Below are the code and all the weights of a small trained network. Each question names an input and a class and asks about switching units off, where a switched-off unit gives its printed mean instead of its output.

import numpy as np


def w(rows, s, z=0):
    codes = np.array(rows[::2]) - 128.0
    scale = np.full(codes.shape[1], s)
    scale[-1] = z or s
    return codes * scale


def norm(h):
    return h / np.sqrt((h * h).mean(-1, keepdims=True) + 1e-5)


def f(y):
    return y / 2 * (1 + np.tanh(0.7978845608 * (y + 0.044715 * y**3)))


def log_softmax(a):
    a = a - a.max(-1, keepdims=True)
    return a - np.log(np.exp(a).sum(-1, keepdims=True))


def net(x, mask):
    res = np.array(x, float).reshape(1, 7) / 4 @ E
    u = 0
    for l in range(2):
        y = f(norm(res) @ A[l][:, :-1].T + A[l][:, -1])
        res = res + np.where(mask[u : u + 6], y, B[l][:, -1]) @ B[l][:, :-1]
        u += 6
    return log_softmax(norm(res)[-1] @ U[:, :-1].T + U[:, -1])


A, B = {}, {}
E = w([
[110,152,197,65,81,74,195,146,221],'x0',
[103,116,139,218,170,74,189,70,105],'x1',
[151,218,150,123,91,124,185,143,229],'x2',
[170,215,101,146,197,118,181,216,76],'x3',
[91,66,110,252,119,131,138,80,192],'x4',
[10,117,159,178,225,161,141,103,57],'x5',
[187,164,76,219,82,57,113,55,98],'x6',
],0.0039)
A[0] = w([
[165,129,146,148,58,135,71,71,253,28],'L0N0',
[15,119,146,230,188,44,185,20,133,24],'L0N1',
[130,39,228,47,116,140,96,159,246,40],'L0N2',
[77,133,143,150,79,190,80,138,105,122],'L0N3',
[162,252,168,80,150,86,175,176,194,3],'L0N4',
[55,136,188,59,228,189,34,165,90,67],'L0N5',
],0.0052,0.0033)
B[0] = w([
[81,173,74,93,183,175,129,55,166,181],'L0N0',
[110,39,254,195,148,98,105,124,210,252],'L0N1',
[45,53,43,131,45,128,158,189,70,221],'L0N2',
[137,128,154,125,183,117,169,130,125,148],'L0N3',
[206,157,193,149,89,121,152,147,120,209],'L0N4',
[93,181,114,70,211,177,69,122,174,227],'L0N5',
],0.0083,0.0038)
A[1] = w([
[56,81,123,85,112,220,198,180,112,44],'L1N0',
[164,109,94,123,106,94,83,76,99,163],'L1N1',
[139,107,86,221,164,180,124,175,93,3],'L1N2',
[91,99,81,77,70,181,131,74,225,85],'L1N3',
[183,255,204,114,80,88,192,180,171,58],'L1N4',
[82,66,177,74,33,160,195,204,112,179],'L1N5',
],0.007,0.0022)
B[1] = w([
[124,102,114,75,85,105,65,158,112,209],'L1N0',
[145,171,207,59,132,66,149,78,52,145],'L1N1',
[85,192,84,158,90,34,150,230,162,131],'L1N2',
[126,194,112,132,64,112,192,131,191,221],'L1N3',
[204,94,115,159,188,254,200,134,82,254],'L1N4',
[151,21,62,173,103,122,123,139,111,245],'L1N5',
],0.0087,0.0049)
U = w([
[254,140,119,167,145,236,210,158,103,231],'0',
[199,187,171,91,124,28,70,63,23,48],'1',
[54,186,121,52,233,193,4,181,107,68],'2',
[91,49,26,101,20,111,115,194,158,207],'3',
[128,252,94,132,33,112,183,33,219,11],'4',
[73,72,240,249,173,84,107,86,190,234],'5',
[109,229,61,221,158,22,106,205,113,4],'6',
],0.011,0.002)

Each question gives the input, the list of numbers given to net, and the class t.
The units are the neurons (one row each of A and B). Each row of codes is followed by its name. A weight is (code - 128) times the scale printed after its matrix; where a second scale follows, it is the last column's (A, B and U).
mask holds one flag per neuron, layer by layer. A switched-off neuron (its flag False) gives its mean, the last column of its row in B, instead of its output. The means were averaged over made-up inputs and are rounded, as every weight is.
A unit's drop is (log p(t) with every unit on - log p(t) with that unit switched off) / (log p(t) with every unit on - log p(t) with every unit switched off).
The circuit of an input: a set's keep is (log p(t) with only the set's units on - log p(t) with every unit switched off) / (log p(t) with every unit on - log p(t) with every unit switched off). Starting from all 12 units, units are removed one at a time, each time the one whose removal leaves the highest keep (on an exact tie, the one counted first), for as long as the keep stays at least 0.8.
units of the circuit, in order: the units of the circuit, biggest drop first
k most important neurons: the k neurons with the biggest drops, biggest first
k most important neurons of layer l: the k neurons of layer l with the biggest drops, biggest first
drop when u is switched off: that unit's drop, to one decimal
input [-6,1,-3,-6,-4,-7,7], class 1: units of the circuit, in order	[L1N1]
input [-5,-3,-1,-8,-4,-5,2], class 4: units of the circuit, in order	[L1N3; L0N0]
input [-2,-1,1,-5,2,-4,8], class 4: units of the circuit, in order	[L0N0; L1N3]
input [-1,6,0,-3,-5,-4,2], class 1: 2 most important neurons	[L0N4; L1N1]
input [7,5,-6,-3,0,-6,8], class 4: 3 most important neurons	[L0N0; L1N3; L0N4]
input [-8,0,6,6,1,-3,8], class 6: 2 most important neurons	[L1N2; L0N4]
input [-3,-3,8,-4,-3,-5,1], class 4: 3 most important neurons	[L0N0; L1N3; L0N2]
input [6,-8,5,-4,-4,-2,8], class 0: 3 most important neurons	[L1N4; L0N4; L0N5]
input [-8,-3,4,-1,1,-2,1], class 6: 3 most important neurons	[L1N2; L0N5; L1N4]
input [8,-3,-4,-7,-2,-1,6], class 4: 4 most important neurons	[L0N0; L1N3; L1N1; L0N1]
input [-6,8,8,-2,-8,2,4], class 5: 2 most important neurons	[L0N1; L0N4]
input [-7,-7,3,3,3,-4,4], class 6: 2 most important neurons of layer 1	[L1N2; L1N4]
input [1,6,-4,-1,0,-8,0], class 4: 2 most important neurons of layer 0	[L0N0; L0N4]
input [-7,-3,-7,-6,-7,-4,-4], class 2: units of the circuit, in order	[L0N5]
input [-3,-7,-8,2,-4,-4,2], class 1: 2 most important neurons of layer 1	[L1N1; L1N4]
input [-4,7,3,-8,5,-7,8], class 4: 2 most important neurons of layer 1	[L1N3; L1N5]
input [-8,3,-7,-7,5,-5,7], class 1: 2 most important neurons of layer 1	[L1N1; L1N5]
input [-6,5,-3,5,0,1,-5], class 2: 2 most important neurons of layer 1	[L1N3; L1N5]
input [7,2,-3,-4,-3,-7,6], class 4: 2 most important neurons	[L0N0; L1N3]
input [-8,5,0,5,2,-5,3], class 6: most important neuron	[L1N2]
input [-6,-2,-6,-7,1,-2,8], class 1: drop when L1N1 is switched off	0.2
input [7,-5,6,0,2,-4,1], class 0: drop when L1N2 is switched off	0.0
